Here is a tiny trained network, its code and every weight. The questions are about switching its units off for an input and a class, where a switched-off unit gives its printed mean instead of its output.

import numpy as np


def w(rows, s, z=0):
    codes = np.array(rows[::2]) - 128.0
    scale = np.full(codes.shape[1], s)
    scale[-1] = z or s
    return codes * scale


def norm(h):
    return h / np.sqrt((h * h).mean(-1, keepdims=True) + 1e-5)


def f(y):
    return y / 2 * (1 + np.tanh(0.7978845608 * (y + 0.044715 * y**3)))


def log_softmax(a):
    a = a - a.max(-1, keepdims=True)
    return a - np.log(np.exp(a).sum(-1, keepdims=True))


def net(x, mask):
    res = np.array(x, float).reshape(1, 5) / 4 @ E
    u = 0
    for l in range(4):
        y = f(norm(res) @ A[l][:, :-1].T + A[l][:, -1])
        res = res + np.where(mask[u : u + 8], y, B[l][:, -1]) @ B[l][:, :-1]
        u += 8
    return log_softmax(norm(res)[-1] @ U[:, :-1].T + U[:, -1])


A, B = {}, {}
E = w([
[117,44,126,88,98,103,141,133,138,78,124,56],'x0',
[130,99,127,82,144,144,59,252,146,125,109,134],'x1',
[128,127,129,127,128,128,128,129,130,128,127,128],'x2',
[129,128,127,128,129,127,127,127,127,128,129,128],'x3',
[174,109,126,104,102,155,151,111,130,220,137,62],'x4',
],0.025)
A[0] = w([
[135,119,126,126,134,143,115,141,125,108,130,144,136],'L0N1',
[130,114,131,131,127,129,136,96,132,158,137,101,102],'L0N2',
[142,123,125,113,124,139,141,119,123,182,121,98,114],'L0N3',
[147,110,127,111,129,138,121,143,127,253,126,63,2],'L0N4',
[134,123,129,133,126,132,166,34,129,191,127,84,109],'L0N5',
[126,139,126,154,130,122,163,5,123,75,128,135,222],'L0N6',
[125,55,127,106,120,119,142,115,129,38,128,35,206],'L0N7',
[128,118,127,128,132,133,111,164,126,103,131,139,109],'L0N8',
],0.055,0.012)
B[0] = w([
[146,123,118,93,153,92,144,122,122,100,120,113,149],'L0N1',
[149,169,109,159,110,108,219,86,115,140,136,120,168],'L0N2',
[171,156,121,98,154,83,119,113,81,158,216,115,182],'L0N3',
[123,68,156,151,107,253,139,181,181,188,48,153,225],'L0N4',
[99,181,92,125,150,57,141,41,72,63,197,126,235],'L0N5',
[145,73,157,135,113,223,123,199,174,203,71,140,255],'L0N6',
[52,10,131,176,56,128,119,138,145,98,185,49,236],'L0N7',
[105,175,131,121,73,75,86,125,142,115,112,128,162],'L0N8',
],0.035,0.06)
A[1] = w([
[163,233,139,64,130,44,116,86,146,93,43,153,3],'L1N1',
[86,170,106,128,174,100,68,175,114,71,150,173,122],'L1N2',
[135,192,113,142,147,77,117,185,108,86,123,164,45],'L1N3',
[169,232,100,106,226,123,163,75,88,103,110,189,39],'L1N4',
[190,230,127,81,204,151,125,163,149,148,3,224,106],'L1N5',
[133,164,116,144,174,94,140,160,135,108,110,150,42],'L1N6',
[116,217,98,93,135,78,103,93,128,104,74,181,102],'L1N7',
[76,135,131,137,158,38,93,98,114,1,171,115,156],'L1N8',
],0.042,0.0047)
B[1] = w([
[71,79,217,118,175,236,51,123,120,66,198,155,226],'L1N1',
[145,93,149,125,156,95,91,111,141,105,151,82,180],'L1N2',
[109,90,152,148,166,132,66,129,147,124,166,94,180],'L1N3',
[104,202,147,114,23,69,41,159,153,161,96,190,193],'L1N4',
[158,147,44,162,252,215,180,51,67,106,121,181,252],'L1N5',
[128,103,149,104,161,159,93,148,133,82,113,125,149],'L1N6',
[86,90,191,164,198,155,67,169,127,157,219,156,204],'L1N7',
[181,247,75,103,115,101,125,95,109,162,54,205,237],'L1N8',
],0.04,0.027)
A[2] = w([
[105,158,141,71,170,58,223,167,135,45,115,73,28],'L2N1',
[98,180,189,43,170,72,254,190,145,23,100,82,48],'L2N2',
[154,205,85,74,105,43,120,138,159,93,47,102,89],'L2N3',
[121,167,178,61,188,69,222,130,168,98,98,59,104],'L2N4',
[99,136,124,19,147,91,176,133,161,61,130,43,16],'L2N5',
[153,137,87,96,158,103,116,142,118,103,117,122,61],'L2N6',
[114,131,191,58,197,4,222,210,186,47,75,70,9],'L2N7',
[36,171,173,55,190,5,208,204,146,45,137,97,2],'L2N8',
],0.039,0.004)
B[2] = w([
[109,177,142,119,185,182,151,123,149,172,134,201,127],'L2N1',
[120,167,80,114,92,72,156,201,167,205,78,121,128],'L2N2',
[101,158,122,122,5,86,44,98,120,133,140,133,254],'L2N3',
[157,96,121,87,118,86,177,148,172,102,122,102,128],'L2N4',
[155,212,120,165,103,135,182,145,90,185,165,156,149],'L2N5',
[118,157,117,147,146,131,227,111,114,134,127,161,141],'L2N6',
[114,88,70,93,171,170,131,33,148,155,74,120,128],'L2N7',
[161,85,189,195,155,91,220,245,168,146,101,101,131],'L2N8',
],0.026,0.0067)
A[3] = w([
[118,175,90,162,79,96,85,160,114,134,118,200,49],'L3N1',
[92,204,97,151,87,55,151,30,76,116,207,146,175],'L3N2',
[155,213,146,137,140,139,172,138,123,155,91,220,158],'L3N3',
[122,159,111,109,95,13,48,143,131,94,141,99,93],'L3N4',
[178,184,146,92,178,151,122,120,132,205,106,173,166],'L3N5',
[167,136,53,125,146,175,117,118,101,89,77,117,77],'L3N6',
[129,130,124,99,153,44,98,104,146,52,96,92,124],'L3N7',
[84,119,95,156,149,3,177,32,75,15,236,61,2],'L3N8',
],0.044,0.0044)
B[3] = w([
[117,138,139,110,98,94,104,150,136,148,131,106,192],'L3N1',
[152,130,147,108,113,85,108,96,96,118,212,75,244],'L3N2',
[138,185,95,131,94,111,88,155,127,95,61,183,246],'L3N3',
[106,189,87,125,72,139,141,139,130,140,61,197,173],'L3N4',
[83,155,69,93,145,47,144,119,140,54,60,131,253],'L3N5',
[92,135,107,138,155,105,205,131,138,89,103,117,197],'L3N6',
[76,151,128,139,87,72,91,145,142,123,131,135,137],'L3N7',
[231,227,164,69,254,124,142,135,120,156,83,187,208],'L3N8',
],0.044,0.034)
U = w([
[118,124,69,141,172,172,178,136,139,117,41,192,133],'0',
[132,180,113,105,57,39,109,110,109,127,151,136,230],'1',
[106,7,158,164,76,162,156,183,183,166,117,87,164],'2',
[199,125,172,110,159,88,170,75,83,163,247,83,1],'3',
[110,100,161,128,205,155,58,115,119,96,177,161,58],'4',
],0.017,0.0047)

Each question gives the input, the list of numbers given to net, and the class t.
The units are the neurons (one row each of A and B). Each row of codes is followed by its name. A weight is (code - 128) times the scale printed after its matrix; where a second scale follows, it is the last column's (A, B and U).
mask holds one flag per neuron, layer by layer. A switched-off neuron (its flag False) gives its mean, the last column of its row in B, instead of its output. The means were averaged over made-up inputs and are rounded, as every weight is.
A unit's drop is (log p(t) with every unit on - log p(t) with that unit switched off) / (log p(t) with every unit on - log p(t) with every unit switched off).
The circuit of an input: a set's keep is (log p(t) with only the set's units on - log p(t) with every unit switched off) / (log p(t) with every unit on - log p(t) with every unit switched off). Starting from the 12 units with the biggest drops (on a tie, the unit counted first), units are removed one at a time, each time the one whose removal leaves the highest keep (on an exact tie, the one counted first), for as long as the keep stays at least 0.8.
units of the circuit, in order: the units of the circuit, biggest drop first
most important unit: the unit with the biggest drop
k most important neurons: the k neurons with the biggest drops, biggest first
top k neurons in layer l: the k neurons of layer l with the biggest drops, biggest first
drop when u is switched off: that unit's drop, to one decimal
input [2,-5,4,6,0], class 2: units of the circuit, in order	[L0N6]
input [-4,2,-4,4,-4], class 4: units of the circuit, in order	[L0N7; L0N6; L0N4; L1N1]
input [-5,1,-1,-8,-3], class 4: 2 most important neurons	[L0N7; L0N6]
input [-7,8,0,-8,-3], class 4: top 2 neurons in layer 0	[L0N7; L0N6]
input [2,-1,-5,7,7], class 3: 3 most important neurons	[L0N5; L0N6; L0N4]
input [-6,0,-2,7,4], class 1: 4 most important neurons	[L0N7; L0N6; L0N5; L0N3]
input [1,-4,8,-4,2], class 3: 2 most important neurons	[L0N5; L0N6]
input [4,-2,7,8,1], class 3: 2 most important neurons	[L0N5; L0N4]
input [0,1,-4,-2,-2], class 4: 4 most important neurons	[L0N7; L0N6; L0N4; L1N1]
input [4,-5,2,-8,1], class 3: 2 most important neurons	[L0N5; L0N4]
input [-5,7,1,1,0], class 4: 4 most important neurons	[L0N7; L0N6; L0N4; L0N8]
input [2,3,-3,-2,-5], class 1: 2 most important neurons	[L0N6; L0N4]
input [-7,-6,-3,0,6], class 1: 2 most important neurons	[L0N5; L0N7]
input [5,-2,6,-2,1], class 3: most important unit	L0N4
input [8,-8,6,-8,2], class 3: top 2 neurons in layer 0	[L0N5; L0N4]
input [1,-8,-5,-4,4], class 3: 2 most important neurons	[L0N5; L0N6]
input [0,-5,-3,-8,6], class 1: 3 most important neurons	[L0N5; L0N7; L1N4]
input [-8,-1,-2,3,8], class 1: drop when L0N7 is switched off	1.9
input [7,2,7,-2,-3], class 1: drop when L0N4 is switched off	2.4
input [-2,-1,6,-8,2], class 1: units of the circuit, in order	[L0N5]
input [-2,6,3,6,0], class 4: drop when L0N5 is switched off	0.1
input [4,-5,0,4,7], class 3: drop when L3N3 is switched off	0.0
